[[-22 -22 -22 -22 -40 -21 -22 -22 -21 -41]
 [ 39  38  39  38 -44  37  38  39  37 -44]
 [-42 -41 -43 -41  38 -39 -42 -42 -40  37]
 [-23 -22 -23 -23 -38 -23 -23 -23 -23 -38]
 [ 29  28  30  27 -36  27  29  29  25 -37]
 [ 26  26  27  26  25  25  26  26  25  25]
 [-37 -37 -38 -36  35 -34 -37 -38 -35  35]
 [ 22  21  22  21  30  21  21  22  20  31]
 [-42 -41 -43 -41   6 -40 -42 -42 -40   6]] Answer: -22

[[898 831 815 365 615 289 256 426 696 647 973 962 799 950]
 [462 791 204 909 549 515 922 648 464 630 366 188 733 827]
 [735 290 782 433 806 551 579 402 187 755 659 482 822 406]
 [530 165 870 969 418 250 230 884 873 881 670 358 377 499]
 [392 725 525 700 489 989 669 428 427 766 662 371 811 319]
 [199 824 525 442 819 191 424 709 736 626 600 902 468 262]
 [685 528 399 655 786 602 374 626 851 603 760 868 349 784]
 [790 274 406 460 906 510 652 255 594 812 882 421 352 896]] Answer: 815

[[ 713 -578  664 -575 -563  773 -704 -547 -819  804 -808  923]
 [ -84  151  -71  165 -606  643 -576 -456 -668  685 -663  765]
 [  90   -4   89   -8  805 -663  767  649  845 -715  843 -786]
 [ 747 -558  656 -619 -620  791 -735 -592 -838  867 -822  966]
 [  41   53   34   35 -726  781 -714 -556 -801  843 -801  911]
 [-561  598 -517  603  515 -525  622  507  661 -521  653 -597]
 [  32   40   40   59  794 -679  783  644  864 -749  863 -812]
 [-610  613 -540  649  628 -639  745  607  825 -674  812 -773]
 [ 500 -356  450 -395 -145  262 -190 -157  -93  200  -92  199]
 [  39   33   45   52  788 -693  789  619  882 -743  886 -820]] Answer: 664

[[-442  419  131 -884 -571 -612]
 [-606 -737 -611 -433  172  401]
 [ 157 -737 -633 -457 -478  266]
 [-596 -615 -564  651  125 -820]
 [ 632  -79 -716 -445 -599 -190]
 [-836 -570 -620 -310  450  -31]
 [-732 -561 -611 -111  453 -552]
 [-775 -532 -614 -191  485 -453]
 [-800 -526 -616 -224  490 -363]
 [ 460 -602 -651 -439 -535  155]] Answer: 131

[[169 121 151 121 112  88 110  96 135 184  89  72 105]
 [117 126 121 126 130 130 127 130 123 116 127 135 126]
 [198  40  97  41  53 107 103  85  58  29 226 141  27]
 [113 117 112 117 107 128 121 121 119 111 135 118 128]
 [158  83 106  84 102 113 109 104  84  71 180 149  84]
 [104 136 122 138 162 145 140 151 123  96 132 175 131]] Answer: 151

[[47 24 36 38 44 62 80 34]
 [43 29 27 43 36 57 71 38]
 [13 48 61 64 20 70 68 68]
 [33 47 79 48 47 59 80 56]
 [56 26 26 31 52 54 96 26]
 [66 64 42 51 64 34 27 50]
 [47 23 26 39 39 57 86 33]
 [21 17 19 47 15 74 51 43]] Answer: 36

[[-306  551  485   78  489  117 -531    3 -297  361 -748 -808]
 [-440  227 -804  643  255  467 -487 -769  639 -563 -174  522]
 [ 344  219   38  495 -631  129 -569    7 -673 -400 -335  204]
 [ 171  454  605 -602  423 -483 -694 -412 -492  253   11 -450]
 [ 455  -61   74 -474 -484   47  222 -598 -975 -455 -354  189]
 [-332   29 -104  247  229   58 -702   -7 -982 -708 -955 -809]
 [-254 -747 -553  587 -202 -165  641 -852 -491 -802  385  102]
 [ 119 -281  566  317 -140 -514 -133 -448  -41 -588  201 -337]
 [-630 -854 -950 -683  244   95 -475 -409  227 -233  522  410]
 [ 170 -903 -376  458  596 -264 -930 -870  324   30   48 -662]] Answer: 485
---
6709  6670  4228  5885  2257  6708  4018
1032  3436  5899  9536  2304  5351  3361
9168  9945  5823  3787  5347  2914  3176
--> 9536, 9945

231  119   55   40  118 --> 55, 231

4  9  3  6  2 --> 3, 9

415  633  939   35  520 --> 939, 939

94  19  70  80  65  67  28 --> 80, 94

5529  8278  3434  2693  3586  2593  5379 --> 2693, 8278

 14   -5    1   12  -25   19   42
-21    1  -11    7  -22    9   39
 44   38   29   38   22   41   15
--> 7, 44

134   90  100    8  125  191  157
100   89  123   32   85  208  147
 68  128  133  142   73  155  113
--> 32, 208

711  124  518  805  988 --> 518, 988
---
[[ 5.00 -8.38 -2.96  2.25]
 [-2.01 -3.77 -6.45  7.62]
 [-0.94  8.33 -7.26  0.11]] | -6.45

[[-4.24 -3.60 -3.79 -3.76 -3.82]
 [-7.93 -4.73 -6.34 -7.96 -8.80]
 [ 6.03 -4.02  1.34  5.42  1.84]] | -7.96

[[-0.24  4.03  4.96  4.13  7.75]
 [ 1.26 -8.89 -6.99 -5.30 -5.27]
 [ 0.10 -6.71 -8.06 -5.28 -1.56]] | -5.30

[[-4.50  2.13 -0.32  0.50]
 [-4.55 -3.45 -7.58  1.94]
 [ 4.95 -2.10  1.82 -2.82]] | -7.58

[[-4.75 -2.56 -2.31 -2.25  0.48 -2.36]
 [-7.38 -4.39  2.10  2.48  3.83 -7.79]
 [-7.06 -6.83  8.31  5.85  8.96 -8.37]] | 3.83

[[ 0.62 -0.51 -0.32 -0.70 -8.71]
 [ 2.11 -0.58 -3.05 -7.36  6.03]
 [-2.12  5.58  4.91 -3.09 -1.55]] | -7.36

[[-5.90  3.60  0.02 -4.40  5.60  4.40 -0.39]
 [ 1.54 -1.86  0.44  4.58 -0.93 -0.61  0.66]
 [-6.41  1.57 -6.78  4.39  8.94  6.57 -6.33]] | -0.61

[[-0.53  0.23  4.02 -0.68 -1.92  2.34 -0.66]
 [-0.95  0.45 -1.04 -0.69 -0.05  0.85  0.86]
 [-2.01  1.72 -6.92 -3.46 -2.13 -0.50  0.10]] | 0.85

[[ 0.97  6.48 -3.94 -0.82  0.00]
 [-1.53 -3.82 -5.48  2.22  6.24]
 [ 1.67 -5.31 -8.13  0.29  2.14]] | 2.22

[[ 0.40  5.27  1.85  0.38  6.54]
 [-1.90  0.80  1.41  2.92 -0.78]
 [-4.04 -0.04 -0.69  2.45  3.28]] | 2.92
---
[[-4.39  3.33 -1.68  0.75]
 [-0.92 -6.47  1.67 -7.44]] --> -6.47

[-1.17 -5.08 -7.73 -5.96 -5.25  2.25] --> -5.08

[ 1.77  8.62 -3.02  3.11  2.46 -2.58] --> 8.62

[ 3.54  6.42 -5.12 -6.92 -0.52  1.66] --> 6.42

[ 0.06 -5.75  0.22  3.19 -1.97  6.66] --> -5.75

[-2.13 -4.32 -6.81 -5.15  4.89  3.23 -0.11] --> -4.32
---
[-6.60  3.49 -1.26 -0.43] yields -1.26
[-9.01  0.88  5.15 -0.72] yields 5.15
[ 4.64 -3.92  4.70  8.31] yields 4.70
[-8.06 -8.37 -6.58 -8.26] yields -6.58
[-3.43  9.15  0.62  3.99] yields 0.62
[ 0.93 -4.04 -1.78 -7.63] yields -1.78
---
[[-0.02  0.11 -0.17  0.05]
 [-0.10 -0.19  0.11  0.17]] --> 0.11

[[  5.346 -17.583 -19.351   6.036  -6.704 -18.189]
 [ -7.285 -11.847   2.589  17.467  20.767  20.991]] --> 2.589

[[-0.19  0.01 -0.05  0.08 -0.05 -0.12 -0.05]
 [-0.06 -0.20 -0.05  0.16 -0.11 -0.08 -0.13]] --> -0.05

[[  1.6   3.1 -12.6  17.4]
 [  2.5   1.8 -13.3   0.3]] --> -13.3

[[-0.12  0.13 -0.16 -0.09  0.14]
 [-0.15  0.07  0.11  0.19 -0.20]] --> 0.11

[[ 0.145 -0.160 -0.058 -0.141 -0.211]
 [-0.117 -0.002 -0.106 -0.044 -0.099]] --> -0.106

[[-0.020  0.045 -0.047 -0.066  0.007 -0.073]
 [-0.203 -0.093  0.144 -0.001 -0.158 -0.126]] --> 0.144

[[ 1.668  1.635  1.771 -1.380]
 [ 0.312  2.005  1.201 -1.036]] --> 1.201
